Below are the code and all the weights of a small trained network. Each question names an input and a target symbol and asks about switching units off, where a switched-off unit gives its printed mean instead of its output.

import numpy as np


def w(rows, s, z=0):
    codes = np.array(rows[::2]) - 128.0
    scale = np.full(codes.shape[1], s)
    scale[-1] = z or s
    return codes * scale


def norm(h):
    return h / np.sqrt((h * h).mean(-1, keepdims=True) + 1e-5)


def f(y):
    return y / 2 * (1 + np.tanh(0.7978845608 * (y + 0.044715 * y**3)))


def softmax(a):
    e = np.exp(a - a.max(-1, keepdims=True))
    return e / e.sum(-1, keepdims=True)


def log_softmax(a):
    a = a - a.max(-1, keepdims=True)
    return a - np.log(np.exp(a).sum(-1, keepdims=True))


def net(x, mask):
    ids = ['ΘΛΞΠΩαβγδζημστφ'.index(c) for c in x.split()]
    T = len(ids)
    res = E[ids] + P[:T]
    r = norm(res)
    for j in range(2):
        rows = slice(2 * j, 2 * j + 2)
        q, k, v = (r @ M[0][rows].T for M in (Q, K, V))
        z = softmax(np.where(np.tri(T) > 0, q @ k.T / 2**0.5, -1e9)) @ v
        o = O[0][rows]
        res = res + np.where(mask[j], z, o[:, -1]) @ o[:, :-1]
    y = f(norm(res) @ A[0][:, :-1].T + A[0][:, -1])
    res = res + np.where(mask[2:6], y, B[0][:, -1]) @ B[0][:, :-1]
    return log_softmax(norm(res)[-1] @ U[:, :-1].T + U[:, -1])


Q, K, V, O, A, B = {}, {}, {}, {}, {}, {}
E = w([
[133,150,119,192,117,102,128,33,98,163],'Θ',
[115,183,73,253,69,98,160,30,82,158],'Λ',
[104,169,140,104,221,93,177,41,126,211],'Ξ',
[134,166,145,170,119,92,122,29,148,206],'Π',
[134,129,166,220,56,109,129,49,112,132],'Ω',
[84,161,144,208,44,135,112,36,113,150],'α',
[206,154,100,188,171,130,136,45,178,179],'β',
[173,66,94,117,110,99,159,40,38,107],'γ',
[249,78,77,104,108,132,179,66,96,94],'δ',
[105,34,90,116,102,149,168,120,183,178],'ζ',
[142,119,236,100,93,66,178,167,202,79],'η',
[173,77,144,104,185,176,40,238,178,83],'μ',
[104,97,178,106,146,251,140,158,114,148],'σ',
[159,119,223,108,123,186,128,141,95,115],'τ',
[100,106,175,107,81,100,154,180,176,136],'φ',
],0.0054)
P = w([
[152,187,86,141,33,121,234,51,59,187],'0',
[136,152,114,140,58,128,196,63,122,180],'1',
[138,139,123,110,84,151,214,89,155,148],'2',
[143,100,148,155,117,134,167,111,146,145],'3',
[153,77,151,162,147,124,142,127,148,142],'4',
[140,60,158,137,152,132,90,137,173,114],'5',
[146,35,201,156,158,114,90,151,169,144],'6',
[162,3,241,164,171,104,48,176,176,148],'7',
],0.005)
Q[0] = w([
[130,126,192,154,159,71,48,87,76,124],'H1',
[106,253,46,103,146,145,75,234,104,93],'H1',
[200,11,156,152,82,155,165,85,167,178],'H2',
[175,87,177,202,116,107,66,45,180,237],'H2',
],0.021)
K[0] = w([
[148,50,147,148,164,121,79,73,161,107],'H1',
[139,186,64,138,106,111,175,4,98,156],'H1',
[170,111,114,120,141,169,143,243,154,113],'H2',
[178,35,118,98,124,145,46,178,106,94],'H2',
],0.024)
V[0] = w([
[158,212,185,122,104,5,125,126,146,48],'H1',
[215,206,212,129,171,219,107,76,60,72],'H1',
[195,79,63,88,135,68,164,193,55,114],'H2',
[255,186,80,177,160,146,109,171,222,200],'H2',
],0.017)
O[0] = w([
[71,125,192,132,97,56,136,150,109,119,8],'H1',
[45,175,98,112,113,104,41,145,150,139,34],'H1',
[115,131,58,125,119,85,157,62,110,90,177],'H2',
[255,130,171,107,112,79,117,111,141,90,202],'H2',
],0.0095,0.015)
A[0] = w([
[50,78,195,131,163,31,139,198,104,58,49],'N1',
[71,104,203,99,185,128,249,205,64,8,34],'N2',
[69,124,116,114,180,65,34,172,162,53,1],'N3',
[54,65,69,214,231,132,142,132,102,62,82],'N4',
],0.017,0.0042)
B[0] = w([
[143,157,168,163,209,188,150,60,161,38,233],'N1',
[106,101,21,78,85,57,138,248,152,199,254],'N2',
[156,21,180,38,98,155,170,101,92,86,153],'N3',
[177,56,190,147,192,85,60,142,130,151,222],'N4',
],0.014,0.0052)
U = w([
[135,95,59,90,61,88,170,246,123,193,110],'Θ',
[112,171,135,150,88,118,117,130,109,144,123],'Λ',
[117,185,30,114,160,199,44,177,184,147,102],'Ξ',
[148,171,254,130,82,87,127,109,156,222,119],'Π',
[102,147,144,226,8,119,126,133,67,102,174],'Ω',
[75,181,205,189,135,159,111,107,133,72,199],'α',
[72,71,150,9,99,167,108,133,111,97,171],'β',
[161,164,178,116,115,96,93,134,144,134,64],'γ',
[98,159,182,181,70,143,93,156,141,139,248],'δ',
[193,78,118,150,174,202,207,80,108,104,162],'ζ',
[103,215,155,28,199,98,174,83,103,233,45],'η',
[111,171,3,103,103,45,98,38,117,68,102],'μ',
[96,56,130,182,218,78,57,109,83,162,131],'σ',
[169,135,152,118,126,117,76,173,114,92,3],'τ',
[90,162,115,136,199,84,195,186,206,64,104],'φ',
],0.0062,0.003)

Each question gives the input, a string of symbols that net reads in full, and the target symbol t.
The units are the heads (2 rows each of Q, K, V and O) and the neurons (one row each of A and B). Each row of codes is followed by its name. A weight is (code - 128) times the scale printed after its matrix; where a second scale follows, it is the last column's (O, A, B and U).
mask holds one flag per unit, heads first, then neurons. A switched-off unit (its flag False) gives its mean, the last column of its rows in O or B, instead of its output. The means were averaged over made-up inputs and are rounded, as every weight is.
A unit's drop is (log p(t) with every unit on - log p(t) with that unit switched off) / (log p(t) with every unit on - log p(t) with every unit switched off).
The circuit of an input: a set's keep is (log p(t) with only the set's units on - log p(t) with every unit switched off) / (log p(t) with every unit on - log p(t) with every unit switched off). Starting from all 6 units, units are removed one at a time, each time the one whose removal leaves the highest keep (on an exact tie, the one counted first), for as long as the keep stays at least 0.8.
circuit, biggest first: the units of the circuit, biggest drop first
unit that matters most: the unit with the biggest drop
which heads matter: for each layer, one digit per head in row order, 1 if its drop is at least 0.15 and else 0, layers parted by /
drop of u: that unit's drop, to one decimal
input φ α γ α, target σ: which heads matter : 01
input Λ γ ζ γ Π Ω α, target α: unit that matters most : H1
input Π β δ, target μ: which heads matter : 10
input ζ Ξ ζ Λ ζ σ Ξ, target Ξ: which heads matter : 10
input Θ ζ σ Π ζ, target Ξ: which heads matter : 10
input δ Π ζ γ α Ξ, target σ: circuit, biggest first : H2, N4
input ζ Ξ Π γ δ Ω, target μ: which heads matter : 11
input φ β Θ, target Θ: circuit, biggest first : H1, N2
input μ δ ζ, target μ: circuit, biggest first : H1, H2
input ζ Ω Λ γ γ τ δ Ξ, target β: circuit, biggest first : H1, N3
input ζ Ω η, target φ: circuit, biggest first : N1, H1, N2
input δ ζ α ζ γ τ α, target β: circuit, biggest first : H1, N3
input Π Π Π, target Π: which heads matter : 11
input β Π γ, target σ: which heads matter : 01
input Ω Λ γ ζ η, target φ: circuit, biggest first : H1, N1, N2
input μ ζ ζ ζ, target μ: unit that matters most : H2
input ζ ζ Ω Ω δ σ γ, target Ξ: drop of N1 : 0.0
input ζ φ γ Π γ α δ Ω, target μ: drop of N4 : 0.1
input ζ δ β Ω ζ β Ξ δ, target μ: drop of H1 : 0.4
input Π Ξ ζ Λ η Π, target φ: drop of N1 : 0.9
input φ Ξ Λ Ξ σ Π Ω, target Ξ: circuit, biggest first : H1
